grid = ((8474, 6433, 3907, 7663), (7378, 5279, 9660, 6422), (6409, 8845, 8305, 5888), (8097, 8868, 4226, 3789), (6701, 2957, 9442, 7642), (3043, 6505, 5096, 7696), (9502, 3860, 3184, 9649), (5395, 6188, 9199, 8109), (8703, 6531, 4232, 4021), (9186, 4869, 4192, 9566), (8171, 7071, 7025, 8002), (3774, 6110, 9017, 9631))
grid[0, 0]: 8474
grid[4, 2]: 9442
grid[:, 2]: [3907, 9660, 8305, 4226, 9442, 5096, 3184, 9199, 4232, 4192, 7025, 9017]
grid[10, 3]: 8002
grid[5, 0]: 3043
grid[0, 3]: 7663
grid[9, 1]: 4869
grid[0, 2]: 3907
grid[4, 0]: 6701
grid[:, 0]: [8474, 7378, 6409, 8097, 6701, 3043, 9502, 5395, 8703, 9186, 8171, 3774]
grid[5, 3]: 7696
grid[2, 0]: 6409
grid[2, 3]: 5888
grid[4, 1]: 2957
grid[10, 1]: 7071
grid[7, 0]: 5395
grid[9, 2]: 4192
grid[3]: [8097, 8868, 4226, 3789]
grid[8, 2]: 4232
grid[10, 2]: 7025
grid[6, 1]: 3860
grid[:, 1]: [6433, 5279, 8845, 8868, 2957, 6505, 3860, 6188, 6531, 4869, 7071, 6110]
grid[1, 2]: 9660
grid[6, 2]: 3184
grid[6, 3]: 9649
grid[11, 0]: 3774
grid[:, 3]: [7663, 6422, 5888, 3789, 7642, 7696, 9649, 8109, 4021, 9566, 8002, 9631]
grid[1, 0]: 7378

A = [[-161.64, -298.47, -16.57, -151.09, -142.26, -8.92, -100.11, -113.40, 17.14, -61.64, -108.29, -92.42, -51.85, -110.88], [-173.98, -30.72, -67.90, -129.73, -62.32, -7.64, -111.23, -90.43, -10.56, -96.93, -142.74, -157.66, -38.34, -68.21], [-85.73, -271.09, -57.69, -151.06, -32.06, -204.94, -121.49, -104.02, 20.33, -103.22, -165.45, -121.47, -156.52, -64.87], [-159.44, -105.24, -107.82, -135.57, -102.18, -205.58, -99.80, -100.32, 207.14, -49.60, -96.17, -61.84, -52.28, -163.26], [-152.54, 201.67, -42.86, -104.91, -146.88, -41.89, -141.42, -123.13, 56.06, -120.81, -111.09, -135.74, 54.71, -86.24], [-117.29, 3.58, 47.04, -109.71, -67.92, -23.97, -111.84, -118.66, 27.05, -43.33, -191.81, -108.65, -119.77, -70.97], [-123.02, -303.27, -199.89, -134.45, -118.38, -133.88, -169.64, -142.40, -83.87, -95.66, -74.13, -69.23, -19.98, -127.11], [-117.41, 8.87, -71.28, -160.21, -129.41, -199.96, -140.02, -110.66, -31.51, -95.43, 24.77, -49.82, -28.25, -165.19], [-97.76, -211.99, -166.32, -71.24, -61.13, -65.87, -89.05, -109.04, -181.06, -184.47, -100.15, -58.59, 16.01, -65.43]]
Indices start at 0.
row 0 col 0	-161.64
row 6 col 13	-127.11
row 5 col 1	3.58
row 3 col 6	-99.80
row 0 col 12	-51.85
row 3 col 2	-107.82
row 7 col 6	-140.02
row 1 col 6	-111.23
row 5 col 8	27.05
row 3 col 11	-61.84
row 0 col 13	-110.88
row 3 col 8	207.14
row 7 col 11	-49.82
row 2 col 10	-165.45
row 3 col 7	-100.32
row 5 col 13	-70.97
row 7 col 5	-199.96
row 1 col 4	-62.32
row 1 col 5	-7.64
row 5 col 5	-23.97
row 5 col 12	-119.77
row 0 col 2	-16.57
row 6 col 9	-95.66
row 2 col 0	-85.73
row 1 col 11	-157.66
row 5 col 2	47.04
row 4 col 2	-42.86
row 2 col 6	-121.49
row 0 col 10	-108.29
row 4 col 7	-123.13
row 1 col 8	-10.56
row 5 col 3	-109.71
row 1 col 13	-68.21
row 6 col 5	-133.88

m = [-17, 3, 19, -8, -39, 14, 40, 0, -1, 15]
m[0]	-17
m[3]	-8
m[6]	40
m[8]	-1
m[9]	15

arr =
[[11, -6, -15, 0, 7, -9, 8, -4, -5, -13],
[1, -3, 1, 0, 1, -4, 6, 10, -2, -4],
[4, -1, 1, -4, -15, -5, 9, -2, 8, -2],
[11, 9, 15, 3, -8, 11, 1, 20, 9, -4],
[0, 9, -32, 17, -4, 9, -6, 20, 3, -13]]
arr[0][0]	11
arr[0][3]	0
arr[1][2]	1
arr[4][4]	-4
arr[2][8]	8
arr[:, 8]	[-5, -2, 8, 9, 3]
arr[3][8]	9
arr[:, 7]	[-4, 10, -2, 20, 20]
arr[2]	[4, -1, 1, -4, -15, -5, 9, -2, 8, -2]
arr[:, 9]	[-13, -4, -2, -4, -13]
arr[:, 3]	[0, 0, -4, 3, 17]
arr[3][6]	1
arr[4][9]	-13
arr[3]	[11, 9, 15, 3, -8, 11, 1, 20, 9, -4]
arr[3][0]	11
arr[2][1]	-1
arr[:, 1]	[-6, -3, -1, 9, 9]
arr[4][3]	17
arr[3][4]	-8
arr[3][5]	11
arr[2][3]	-4
arr[3][3]	3
arr[1][6]	6
arr[:, 6]	[8, 6, 9, 1, -6]
arr[1][1]	-3
